Below are the code and all the weights of a small trained network. Each question names an input and a target symbol and asks about switching units off, where a switched-off unit gives its printed mean instead of its output.

import numpy as np


def w(rows, s, z=0):
    codes = np.array(rows[::2]) - 128.0
    scale = np.full(codes.shape[1], s)
    scale[-1] = z or s
    return codes * scale


def norm(h):
    return h / np.sqrt((h * h).mean(-1, keepdims=True) + 1e-5)


def f(y):
    return y / 2 * (1 + np.tanh(0.7978845608 * (y + 0.044715 * y**3)))


def softmax(a):
    e = np.exp(a - a.max(-1, keepdims=True))
    return e / e.sum(-1, keepdims=True)


def log_softmax(a):
    a = a - a.max(-1, keepdims=True)
    return a - np.log(np.exp(a).sum(-1, keepdims=True))


def net(x, mask):
    ids = ['ΛΠβημτω'.index(c) for c in x.split()]
    T = len(ids)
    res = E[ids] + P[:T]
    u = 0
    for l in range(3):
        r = norm(res)
        for j in range(2):
            rows = slice(2 * j, 2 * j + 2)
            q, k, v = (r @ M[l][rows].T for M in (Q, K, V))
            z = softmax(np.where(np.tri(T) > 0, q @ k.T / 2**0.5, -1e9)) @ v
            o = O[l][rows]
            res = res + np.where(mask[u + j], z, o[:, -1]) @ o[:, :-1]
        u += 2
        y = f(norm(res) @ A[l][:, :-1].T + A[l][:, -1])
        res = res + np.where(mask[u : u + 8], y, B[l][:, -1]) @ B[l][:, :-1]
        u += 8
    return log_softmax(norm(res)[-1] @ U[:, :-1].T + U[:, -1])


Q, K, V, O, A, B = {}, {}, {}, {}, {}, {}
E = w([
[99,158,95],'Λ',
[9,109,117],'Π',
[113,163,95],'β',
[109,164,99],'η',
[64,134,123],'μ',
[146,85,92],'τ',
[139,146,89],'ω',
],0.012)
P = w([
[132,111,151],'0',
[212,186,78],'1',
[168,166,153],'2',
[115,63,130],'3',
[169,212,75],'4',
[8,204,165],'5',
[124,74,132],'6',
[139,186,72],'7',
[79,183,175],'8',
[134,85,136],'9',
[146,183,64],'10',
[146,151,174],'11',
],0.018)
Q[0] = w([
[166,71,40],'L0H0',
[91,79,162],'L0H0',
[112,255,61],'L0H1',
[166,83,23],'L0H1',
],0.0077)
K[0] = w([
[228,234,139],'L0H0',
[211,155,5],'L0H0',
[180,67,172],'L0H1',
[58,145,254],'L0H1',
],0.0073)
V[0] = w([
[113,3,90],'L0H0',
[73,171,129],'L0H0',
[138,62,106],'L0H1',
[144,106,172],'L0H1',
],0.0061)
O[0] = w([
[76,213,231,119],'L0H0',
[12,141,113,108],'L0H0',
[80,128,177,235],'L0H1',
[81,254,170,3],'L0H1',
],0.0036,0.00053)
A[0] = w([
[3,224,79,84],'L0N0',
[136,128,95,61],'L0N1',
[123,70,150,2],'L0N2',
[60,65,193,50],'L0N3',
[94,135,81,77],'L0N4',
[73,208,4,158],'L0N5',
[208,124,88,62],'L0N6',
[205,2,95,16],'L0N7',
],0.0076,0.0034)
B[0] = w([
[198,206,122,220],'L0N0',
[94,78,115,120],'L0N1',
[114,123,169,111],'L0N2',
[155,80,112,135],'L0N3',
[126,94,102,133],'L0N4',
[255,90,65,253],'L0N5',
[148,149,79,147],'L0N6',
[69,167,157,173],'L0N7',
],0.0084,0.0052)
Q[1] = w([
[162,248,139],'L1H0',
[140,181,181],'L1H0',
[138,41,67],'L1H1',
[126,119,103],'L1H1',
],0.014)
K[1] = w([
[37,146,51],'L1H0',
[47,228,2],'L1H0',
[180,116,247],'L1H1',
[180,68,235],'L1H1',
],0.0095)
V[1] = w([
[130,4,110],'L1H0',
[98,126,53],'L1H0',
[180,158,170],'L1H1',
[183,153,129],'L1H1',
],0.019)
O[1] = w([
[48,57,3,39],'L1H0',
[111,249,56,117],'L1H0',
[91,38,215,239],'L1H1',
[72,176,198,254],'L1H1',
],0.0068,0.0046)
A[1] = w([
[173,183,177,155],'L1N0',
[87,124,150,93],'L1N1',
[143,113,195,2],'L1N2',
[114,2,121,180],'L1N3',
[26,140,76,135],'L1N4',
[115,151,163,105],'L1N5',
[117,142,201,114],'L1N6',
[50,104,180,122],'L1N7',
],0.0099,0.0068)
B[1] = w([
[14,158,162,253],'L1N0',
[188,158,65,113],'L1N1',
[181,57,8,114],'L1N2',
[125,245,187,225],'L1N3',
[110,176,187,141],'L1N4',
[130,172,150,134],'L1N5',
[175,249,171,176],'L1N6',
[254,170,72,163],'L1N7',
],0.005,0.0046)
Q[2] = w([
[109,33,84],'L2H0',
[180,26,137],'L2H0',
[159,143,174],'L2H1',
[109,27,254],'L2H1',
],0.0097)
K[2] = w([
[176,62,228],'L2H0',
[2,97,210],'L2H0',
[62,103,113],'L2H1',
[67,26,184],'L2H1',
],0.0075)
V[2] = w([
[254,97,135],'L2H0',
[21,126,223],'L2H0',
[146,54,77],'L2H1',
[91,131,47],'L2H1',
],0.01)
O[2] = w([
[160,101,139,212],'L2H0',
[63,106,22,3],'L2H0',
[136,2,186,85],'L2H1',
[12,122,224,90],'L2H1',
],0.0077,0.0051)
A[2] = w([
[229,64,114,98],'L2N0',
[157,163,110,93],'L2N1',
[79,227,226,133],'L2N2',
[157,100,250,1],'L2N3',
[179,171,141,76],'L2N4',
[76,136,175,67],'L2N5',
[142,124,46,134],'L2N6',
[68,121,213,77],'L2N7',
],0.013,0.0073)
B[2] = w([
[69,182,129,156],'L2N0',
[159,109,150,146],'L2N1',
[47,83,23,254],'L2N2',
[56,186,168,157],'L2N3',
[150,89,143,166],'L2N4',
[92,171,119,128],'L2N5',
[142,202,165,162],'L2N6',
[81,248,142,148],'L2N7',
],0.011,0.0099)
U = w([
[84,163,96,42],'Λ',
[96,152,119,44],'Π',
[124,61,107,253],'β',
[92,139,82,29],'η',
[224,160,156,179],'μ',
[111,172,228,124],'τ',
[169,156,6,147],'ω',
],0.012,0.0049)

Each question gives the input, a string of symbols that net reads in full, and the target symbol t.
The units are the heads (2 rows each of Q, K, V and O) and the neurons (one row each of A and B). Each row of codes is followed by its name. A weight is (code - 128) times the scale printed after its matrix; where a second scale follows, it is the last column's (O, A, B and U).
mask holds one flag per unit, layer by layer, with each layer's heads first. A switched-off unit (its flag False) gives its mean, the last column of its rows in O or B, instead of its output. The means were averaged over made-up inputs and are rounded, as every weight is.
A unit's drop is (log p(t) with every unit on - log p(t) with that unit switched off) / (log p(t) with every unit on - log p(t) with every unit switched off).
The circuit of an input: a set's keep is (log p(t) with only the set's units on - log p(t) with every unit switched off) / (log p(t) with every unit on - log p(t) with every unit switched off). Starting from the 12 units with the biggest drops (on a tie, the unit counted first), units are removed one at a time, each time the one whose removal leaves the highest keep (on an exact tie, the one counted first), for as long as the keep stays at least 0.8.
circuit, biggest first: the units of the circuit, biggest drop first
unit that matters most: the unit with the biggest drop
k most important neurons: the k neurons with the biggest drops, biggest first
k most important neurons of layer l: the k neurons of layer l with the biggest drops, biggest first
which heads matter: for each layer, one digit per head in row order, 1 if its drop is at least 0.15 and else 0, layers parted by /
input τ ω ω τ μ τ ω τ ω, target ω: unit that matters most : L0N7
input ω μ τ τ Π Λ η, target τ: 2 most important neurons : L0N0, L0N5
input ω β μ μ, target τ: 2 most important neurons : L0N5, L0N0
input ω Λ Π, target ω: which heads matter : 10 / 01 / 11
input ω Λ μ Π η μ τ Π, target μ: circuit, biggest first : L0N5, L2N2
input τ Λ τ β Π, target μ: circuit, biggest first : L2N2, L0N5
input Λ ω τ ω τ Λ β, target ω: 3 most important neurons : L2N2, L0N0, L0N6
input τ ω β ω τ Λ ω, target β: which heads matter : 10 / 10 / 10
input Π Π τ τ Π ω Π Λ τ ω μ ω, target ω: which heads matter : 11 / 11 / 00
input μ ω τ τ, target μ: 2 most important neurons : L0N5, L2N2
input ω τ τ η ω τ Π τ μ ω, target τ: circuit, biggest first : L0N5, L1H0, L0N0
input ω μ τ, target ω: which heads matter : 10 / 00 / 01
input ω ω Π τ ω μ ω ω Λ β, target τ: 4 most important neurons : L0N5, L0N0, L0N7, L1N7
input Λ τ Λ μ, target ω: circuit, biggest first : L2H1, L1N7
input Λ Π Π Π, target ω: 4 most important neurons : L0N0, L1N7, L2N2, L1N0
input μ ω Π ω τ Π τ τ Π τ η, target μ: 3 most important neurons of layer 2 : L2N2, L2N6, L2N1
input ω τ Π β, target τ: which heads matter : 11 / 10 / 00
input ω τ τ Π, target τ: unit that matters most : L0H0
input ω Λ μ μ β ω τ τ τ ω τ β, target ω: 3 most important neurons of layer 0 : L0N7, L0N0, L0N5
input τ τ τ, target τ: unit that matters most : L0N0
input Λ Π τ η, target ω: 3 most important neurons : L2N2, L0N0, L0N6
input Π ω Π τ μ τ Π η, target μ: 3 most important neurons : L0N5, L2N2, L0N0
input ω Λ ω β τ τ ω β Π τ, target τ: 2 most important neurons : L0N5, L0N7
input τ τ Π μ, target β: 2 most important neurons : L0N0, L2N2
input μ Λ τ η Π τ τ, target μ: 3 most important neurons of layer 0 : L0N5, L0N7, L0N6
input Λ ω τ β μ Π ω τ τ τ, target ω: which heads matter : 00 / 01 / 01
input τ Π β Λ τ μ Λ, target β: unit that matters most : L1H0
input τ τ τ ω Λ Π τ ω τ η, target β: which heads matter : 11 / 10 / 10
input μ τ Π ω, target μ: 3 most important neurons : L0N5, L2N2, L0N3
input ω Π Λ Π τ ω Π μ, target μ: 3 most important neurons : L0N5, L2N2, L0N0
